Here is a tiny trained network, its code and every weight. The questions are about switching its units off for an input and a target symbol, where a switched-off unit gives its printed mean instead of its output.

import numpy as np


def w(rows, s, z=0):
    codes = np.array(rows[::2]) - 128.0
    scale = np.full(codes.shape[1], s)
    scale[-1] = z or s
    return codes * scale


def norm(h):
    return h / np.sqrt((h * h).mean(-1, keepdims=True) + 1e-5)


def f(y):
    return np.maximum(y, 0)


def softmax(a):
    e = np.exp(a - a.max(-1, keepdims=True))
    return e / e.sum(-1, keepdims=True)


def log_softmax(a):
    a = a - a.max(-1, keepdims=True)
    return a - np.log(np.exp(a).sum(-1, keepdims=True))


def net(x, mask):
    ids = ['αβεζθλμξπτψω'.index(c) for c in x.split()]
    T = len(ids)
    res = E[ids] + P[:T]
    r = norm(res)
    for j in range(3):
        rows = slice(4 * j, 4 * j + 4)
        q, k, v = (r @ M[0][rows].T for M in (Q, K, V))
        z = softmax(np.where(np.tri(T) > 0, q @ k.T / 4**0.5, -1e9)) @ v
        o = O[0][rows]
        res = res + np.where(mask[j], z, o[:, -1]) @ o[:, :-1]
    y = f(norm(res) @ A[0][:, :-1].T + A[0][:, -1])
    res = res + np.where(mask[3:11], y, B[0][:, -1]) @ B[0][:, :-1]
    return log_softmax(norm(res)[-1] @ U[:, :-1].T + U[:, -1])


Q, K, V, O, A, B = {}, {}, {}, {}, {}, {}
E = w([
[147,203,115,109],'α',
[121,26,112,129],'β',
[140,206,127,101],'ε',
[102,190,165,71],'ζ',
[225,153,136,142],'θ',
[216,148,136,124],'λ',
[124,22,112,123],'μ',
[31,37,248,146],'ξ',
[148,144,239,84],'π',
[110,48,49,236],'τ',
[144,215,120,112],'ψ',
[145,196,119,139],'ω',
],0.017)
P = w([
[106,230,81,39],'0',
[107,227,160,223],'1',
[118,208,96,6],'2',
[129,202,164,214],'3',
[132,180,98,2],'4',
[141,177,164,213],'5',
[142,147,101,2],'6',
[151,146,166,212],'7',
[151,113,99,9],'8',
[164,121,170,213],'9',
[162,76,102,12],'10',
[178,92,181,211],'11',
[148,54,119,20],'12',
],0.0083)
Q[0] = w([
[107,125,79,135],'H1',
[155,124,143,44],'H1',
[111,150,137,138],'H1',
[187,121,99,44],'H1',
[196,79,131,121],'H2',
[121,113,141,3],'H2',
[199,140,181,145],'H2',
[171,118,170,114],'H2',
[91,128,178,120],'H3',
[111,134,106,140],'H3',
[146,114,187,113],'H3',
[140,103,86,136],'H3',
],0.028)
K[0] = w([
[134,99,105,153],'H1',
[181,101,183,117],'H1',
[104,116,129,129],'H1',
[201,90,168,109],'H1',
[191,106,150,135],'H2',
[90,91,251,101],'H2',
[180,178,162,103],'H2',
[163,148,181,84],'H2',
[75,132,148,124],'H3',
[120,122,102,156],'H3',
[108,143,170,83],'H3',
[176,75,104,158],'H3',
],0.027)
V[0] = w([
[60,137,4,131],'H1',
[30,115,201,108],'H1',
[36,140,119,168],'H1',
[89,113,162,90],'H1',
[90,139,120,152],'H2',
[108,86,152,151],'H2',
[38,80,182,84],'H2',
[106,190,102,85],'H2',
[84,110,122,135],'H3',
[79,125,60,128],'H3',
[88,111,122,134],'H3',
[160,160,80,111],'H3',
],0.014)
O[0] = w([
[3,145,189,95,1],'H1',
[99,15,113,166,169],'H1',
[78,96,144,105,71],'H1',
[112,69,118,161,164],'H1',
[145,166,122,117,104],'H2',
[78,148,102,109,92],'H2',
[98,125,1,97,149],'H2',
[219,110,126,146,185],'H2',
[176,154,153,147,98],'H3',
[190,98,109,123,85],'H3',
[162,142,143,140,100],'H3',
[97,53,70,101,153],'H3',
],0.012,0.01)
A[0] = w([
[138,155,66,109,102],'N1',
[42,140,158,179,16],'N2',
[135,101,155,59,10],'N3',
[107,127,151,163,106],'N4',
[93,107,187,151,137],'N5',
[168,155,136,68,2],'N6',
[89,190,111,251,75],'N7',
[131,148,195,124,213],'N8',
],0.022,0.0037)
B[0] = w([
[125,120,181,154,255],'N1',
[201,120,51,116,152],'N2',
[163,98,177,67,147],'N3',
[147,157,175,109,159],'N4',
[101,182,168,182,190],'N5',
[67,182,112,119,190],'N6',
[76,108,255,175,153],'N7',
[132,72,116,172,217],'N8',
],0.03,0.0064)
U = w([
[106,135,109,138,84],'α',
[108,113,93,136,59],'β',
[111,136,120,127,100],'ε',
[175,110,178,48,80],'ζ',
[154,187,89,153,78],'θ',
[182,245,90,144,97],'λ',
[97,102,101,124,93],'μ',
[35,115,15,179,206],'ξ',
[208,70,67,215,171],'π',
[119,141,84,173,4],'τ',
[103,137,108,149,74],'ψ',
[79,116,193,246,113],'ω',
],0.011,0.0039)

Each question gives the input, a string of symbols that net reads in full, and the target symbol t.
The units are the heads (4 rows each of Q, K, V and O) and the neurons (one row each of A and B). Each row of codes is followed by its name. A weight is (code - 128) times the scale printed after its matrix; where a second scale follows, it is the last column's (O, A, B and U).
mask holds one flag per unit, heads first, then neurons. A switched-off unit (its flag False) gives its mean, the last column of its rows in O or B, instead of its output. The means were averaged over made-up inputs and are rounded, as every weight is.
A unit's drop is (log p(t) with every unit on - log p(t) with that unit switched off) / (log p(t) with every unit on - log p(t) with every unit switched off).
The circuit of an input: a set's keep is (log p(t) with only the set's units on - log p(t) with every unit switched off) / (log p(t) with every unit on - log p(t) with every unit switched off). Starting from all 11 units, units are removed one at a time, each time the one whose removal leaves the highest keep (on an exact tie, the one counted first), for as long as the keep stays at least 0.8.
circuit, biggest first: the units of the circuit, biggest drop first
k most important neurons: the k neurons with the biggest drops, biggest first
which heads matter: for each layer, one digit per head in row order, 1 if its drop is at least 0.15 and else 0, layers parted by /
drop of u: that unit's drop, to one decimal
input ε ζ μ ξ ω, target ξ: which heads matter => 010
input ζ λ ζ α τ ξ ζ α μ, target ξ: which heads matter => 010
input π β ω π λ ζ ω ζ ζ ζ ζ μ, target ω: circuit, biggest first => (H2, H1)
input λ ζ ω ζ ζ π λ, target λ: circuit, biggest first => (H1, N6)
input ξ α ζ ε λ ζ λ μ ψ, target λ: 2 most important neurons => (N1, N8)
input ζ β π μ ζ α ε λ, target ω: most important neuron => (N5)
input ζ ζ β ζ τ π π λ, target ω: which heads matter => 011
input ψ α ω, target ω: 3 most important neurons => (N8, N6, N3)
input ζ π π ψ ζ, target π: which heads matter => 100
input π ζ ζ λ ζ π π λ ζ β ζ α, target ω: which heads matter => 000
input ζ ψ π ξ π ω ζ ζ λ ψ β, target λ: which heads matter => 100
input π ξ π, target π: which heads matter => 100
input α ζ π ζ λ π π λ ζ β, target ω: which heads matter => 000
input μ π ζ λ α, target λ: circuit, biggest first => (H1)
input β ψ ζ ζ ζ ζ ζ ζ, target π: which heads matter => 110
input π λ ξ α π β, target ω: 2 most important neurons => (N5, N8)
input π ζ λ ε β, target λ: drop of N8 => 0.1
input ζ τ μ ζ θ ζ ζ λ ε, target λ: drop of H1 => 0.4
input ζ ζ π ζ π ζ π λ μ α, target ω: drop of H1 => 0.2
input ζ π π π ζ ζ ξ, target ξ: drop of H2 => 1.1
input α ζ μ τ ω, target ω: most important neuron => (N1)
